Below is a small trained network, with its code and all its weights. Each question gives an input and a target symbol and asks what happens when units are switched off, that is, made to give their printed mean instead of their output.

import numpy as np


def w(rows, s, z=0):
    codes = np.array(rows[::2]) - 128.0
    scale = np.full(codes.shape[1], s)
    scale[-1] = z or s
    return codes * scale


def f(y):
    return y / 2 * (1 + np.tanh(0.7978845608 * (y + 0.044715 * y**3)))


def softmax(a):
    e = np.exp(a - a.max(-1, keepdims=True))
    return e / e.sum(-1, keepdims=True)


def log_softmax(a):
    a = a - a.max(-1, keepdims=True)
    return a - np.log(np.exp(a).sum(-1, keepdims=True))


def net(x, mask):
    ids = ['Λβεημξτφ'.index(c) for c in x.split()]
    T = len(ids)
    res = E[ids] + P[:T]
    r = res
    for j in range(2):
        rows = slice(2 * j, 2 * j + 2)
        q, k, v = (r @ M[0][rows].T for M in (Q, K, V))
        z = softmax(np.where(np.tri(T) > 0, q @ k.T / 2**0.5, -1e9)) @ v
        o = O[0][rows]
        res = res + np.where(mask[j], z, o[:, -1]) @ o[:, :-1]
    y = f(res @ A[0][:, :-1].T + A[0][:, -1])
    res = res + np.where(mask[2:6], y, B[0][:, -1]) @ B[0][:, :-1]
    return log_softmax(res[-1] @ U[:, :-1].T + U[:, -1])


Q, K, V, O, A, B = {}, {}, {}, {}, {}, {}
E = w([
[112,160,3,130],'Λ',
[123,160,113,128],'β',
[156,152,166,173],'ε',
[102,55,107,152],'η',
[152,121,133,151],'μ',
[49,112,93,116],'ξ',
[133,184,77,125],'τ',
[170,115,52,172],'φ',
],0.022)
P = w([
[144,125,123,170],'0',
[103,144,140,209],'1',
[162,101,128,114],'2',
[95,133,97,220],'3',
[185,83,102,66],'4',
[74,141,100,245],'5',
[221,71,104,31],'6',
[77,102,98,251],'7',
],0.014)
Q[0] = w([
[125,124,176,26],'H0',
[46,56,48,234],'H0',
[254,148,240,3],'H1',
[111,245,213,22],'H1',
],0.0078)
K[0] = w([
[86,228,145,230],'H0',
[196,175,169,7],'H0',
[70,133,103,235],'H1',
[85,173,139,223],'H1',
],0.014)
V[0] = w([
[114,114,10,122],'H0',
[47,46,135,124],'H0',
[60,233,142,74],'H1',
[138,209,52,133],'H1',
],0.013)
O[0] = w([
[248,83,101,85,238],'H0',
[105,2,224,59,90],'H0',
[80,38,9,252,2],'H1',
[224,119,71,159,190],'H1',
],0.0093,0.01)
A[0] = w([
[70,152,35,33,252],'N0',
[175,115,187,226,194],'N1',
[84,187,32,255,1],'N2',
[157,77,122,104,132],'N3',
],0.0091,0.0029)
B[0] = w([
[157,2,137,221,172],'N0',
[90,84,26,92,204],'N1',
[113,165,126,35,244],'N2',
[14,181,81,242,198],'N3',
],0.0081,0.011)
U = w([
[156,94,107,238,58],'Λ',
[104,81,105,136,100],'β',
[76,160,128,208,174],'ε',
[131,47,156,91,137],'η',
[135,132,171,254,180],'μ',
[110,24,137,203,248],'ξ',
[116,71,80,86,1],'τ',
[211,126,173,200,83],'φ',
],0.0071,0.0069)

Each question gives the input, a string of symbols that net reads in full, and the target symbol t.
The units are the heads (2 rows each of Q, K, V and O) and the neurons (one row each of A and B). Each row of codes is followed by its name. A weight is (code - 128) times the scale printed after its matrix; where a second scale follows, it is the last column's (O, A, B and U).
mask holds one flag per unit, heads first, then neurons. A switched-off unit (its flag False) gives its mean, the last column of its rows in O or B, instead of its output. The means were averaged over made-up inputs and are rounded, as every weight is.
A unit's drop is (log p(t) with every unit on - log p(t) with that unit switched off) / (log p(t) with every unit on - log p(t) with every unit switched off).
The circuit of an input: a set's keep is (log p(t) with only the set's units on - log p(t) with every unit switched off) / (log p(t) with every unit on - log p(t) with every unit switched off). Starting from all 6 units, units are removed one at a time, each time the one whose removal leaves the highest keep (on an exact tie, the one counted first), for as long as the keep stays at least 0.8.
circuit, biggest first: the units of the circuit, biggest drop first
unit that matters most: the unit with the biggest drop
top k neurons: the k neurons with the biggest drops, biggest first
drop of u: that unit's drop, to one decimal
input μ Λ μ ξ μ β ξ, target ξ: unit that matters most : N0
input ε φ Λ ε μ η η ξ, target η: circuit, biggest first : (H1, N3)
input ε ε φ ε, target φ: top 2 neurons : (N3, N2)
input ξ τ ε ε φ η, target φ: circuit, biggest first : (H1, H0)
input φ ε μ Λ φ ξ ξ ξ, target ξ: circuit, biggest first : (H0, H1, N2)
input Λ ε β ε τ μ, target τ: circuit, biggest first : (N2, H1, N1, H0)
input ξ η φ φ φ ξ φ β, target φ: circuit, biggest first : (H1, H0)
input Λ ξ ε β τ η, target τ: circuit, biggest first : (N2, H1, H0, N1)
input ε Λ ε Λ ε ε ε, target Λ: top 2 neurons : (N3, N2)
input η β η Λ Λ ε μ, target Λ: circuit, biggest first : (H1, N3)
input ε μ ξ ε, target ξ: circuit, biggest first : (H0, H1)
input ε φ ε ξ ε, target ξ: circuit, biggest first : (H0, H1, N3)
input η ξ τ, target ξ: circuit, biggest first : (H1, H0, N2)
input ξ ε ε μ, target ε: circuit, biggest first : (H0)
input ε ε τ ξ ε ε η β, target η: circuit, biggest first : (H1, H0)
input Λ ε μ β φ ε Λ η, target Λ: circuit, biggest first : (H0, H1, N3)
input τ β φ τ ξ φ φ, target φ: top 2 neurons : (N1, N2)
input φ φ β φ φ ε β, target φ: top 2 neurons : (N1, N2)
input ε ξ τ, target ξ: top 2 neurons : (N2, N0)
input φ φ φ τ τ, target φ: unit that matters most : N1
input μ Λ ε μ β ξ μ, target ξ: top 2 neurons : (N3, N2)
input φ ε φ Λ, target φ: drop of N3 : 0.1
input ξ φ η, target η: drop of H0 : 0.3
input ε β ξ ξ η μ, target η: drop of H1 : 0.5
input ε ε τ ε, target τ: top 3 neurons : (N2, N1, N3)
